[[ 0.94  1.38  1.59]
 [ 5.60  2.34  5.02]
 [ 2.10  2.95 -0.01]
 [ 2.97  2.48  3.57]]
=>
[[ 2.34  5.02]
 [ 2.95 -0.01]]

[[ 4.91 -5.50  2.85]
 [-3.71  3.27  2.33]
 [-4.09  0.47  4.18]]
=>
[[3.27 2.33]
 [0.47 4.18]]

[[-2.40 -4.59 -0.17  2.75 -0.48]
 [ 2.57  4.52 -0.42 -0.58  0.24]
 [-0.91 -1.88  0.53  1.27 -0.24]]
=>
[[ 4.52 -0.42]
 [-1.88  0.53]]

[[ 1.81 -0.83 -5.33]
 [ 0.31  0.11 -2.25]
 [ 1.10 -0.82 -4.89]
 [ 0.65 -0.31 -2.73]
 [-1.97  0.16 -0.27]]
=>
[[ 0.11 -2.25]
 [-0.82 -4.89]]

[[-4.01  3.96 -0.36]
 [ 0.97  3.44 -4.39]
 [-0.51 -3.70 -1.19]
 [-5.28  3.00  3.85]
 [-2.19  1.54  0.62]]
=>
[[ 3.44 -4.39]
 [-3.70 -1.19]]

[[ 4.03  2.04  4.87]
 [ 0.04 -1.25  1.94]
 [ 1.51  2.12  2.43]]
=>
[[-1.25  1.94]
 [ 2.12  2.43]]
---
[[ 1.90 -0.27 -1.14]
 [ 3.92 -5.01  1.67]
 [-0.44 -3.42  5.42]
 [-0.68 -1.27  3.42]]
=>
[[-0.27 -1.14]
 [-5.01  1.67]]

[[ 3.74  1.80 -5.00 -2.65  2.23]
 [ 0.98  2.57  4.16 -0.91 -5.69]
 [-2.84  1.81  3.84  2.02 -4.73]
 [ 3.62  2.31 -4.76 -3.49  2.07]
 [ 2.89 -4.82 -3.80  1.60  3.65]]
=>
[[ 1.80 -5.00]
 [ 2.57  4.16]]

[[-3.18  2.85  1.38  0.86 -4.36]
 [-3.08  3.98 -2.54  1.67 -2.28]
 [ 1.79 -1.28  2.18  1.70  5.15]]
=>
[[ 2.85  1.38]
 [ 3.98 -2.54]]

[[-3.11 -0.87 -4.85 -2.09 -5.50]
 [-0.46 -1.22  0.79  1.07 -2.33]]
=>
[[-0.87 -4.85]
 [-1.22  0.79]]

[[-1.01  3.05  4.46 -0.63]
 [ 1.54  1.99  1.17  1.62]
 [-1.66  0.93  3.23 -1.48]]
=>
[[3.05 4.46]
 [1.99 1.17]]

[[1.24 1.11 0.87 0.42]
 [1.21 2.53 5.39 0.55]
 [0.82 0.95 1.28 0.38]]
=>
[[1.11 0.87]
 [2.53 5.39]]
---
[[-2.14 -0.51 -0.74 -1.73 -1.76]
 [ 3.03  0.78  0.74  2.49  2.47]
 [-2.08 -0.37 -0.78 -1.74 -1.59]
 [ 2.36 -0.05  1.54  2.12  1.46]
 [ 4.79  0.42  2.91  3.99  3.48]]
=>
[[-2.14 -0.51]
 [ 3.03  0.78]
 [-2.08 -0.37]]

[[ 0.49  2.93  5.02 -0.82]
 [-2.49 -3.17 -1.71 -1.12]
 [-4.17  3.09  0.51  4.28]
 [ 0.48  2.88  4.99 -0.85]
 [ 4.99 -2.56  0.98  1.72]]
=>
[[ 0.49  2.93]
 [-2.49 -3.17]
 [-4.17  3.09]]

[[-5.16  0.44  1.58]
 [-1.75 -0.17  5.04]
 [-4.64 -1.64  3.34]]
=>
[[-5.16  0.44]
 [-1.75 -0.17]
 [-4.64 -1.64]]

[[-1.49  0.86]
 [ 1.07 -2.52]
 [-3.19  3.40]
 [ 5.01 -3.13]
 [-3.89  4.31]]
=>
[[-1.49  0.86]
 [ 1.07 -2.52]
 [-3.19  3.40]]

[[ 0.91  2.69  2.07]
 [-2.44 -5.13 -4.22]
 [ 0.35 -0.86 -0.55]]
=>
[[ 0.91  2.69]
 [-2.44 -5.13]
 [ 0.35 -0.86]]

[[-1.54 -1.98 -2.34  1.93  3.03]
 [-2.76 -3.71 -3.71 -2.66 -2.25]
 [-1.44  0.27  1.25  1.80 -0.98]
 [-4.48 -3.90 -3.53  3.40  2.59]
 [ 0.32 -0.39 -0.59 -2.13 -1.49]]
=>
[[-1.54 -1.98]
 [-2.76 -3.71]
 [-1.44  0.27]]

[[ 1.93  2.34  1.95  4.67]
 [-0.37  3.64 -2.94  0.13]
 [-0.69  1.44 -0.58 -0.54]]
=>
[[ 1.93  2.34]
 [-0.37  3.64]
 [-0.69  1.44]]
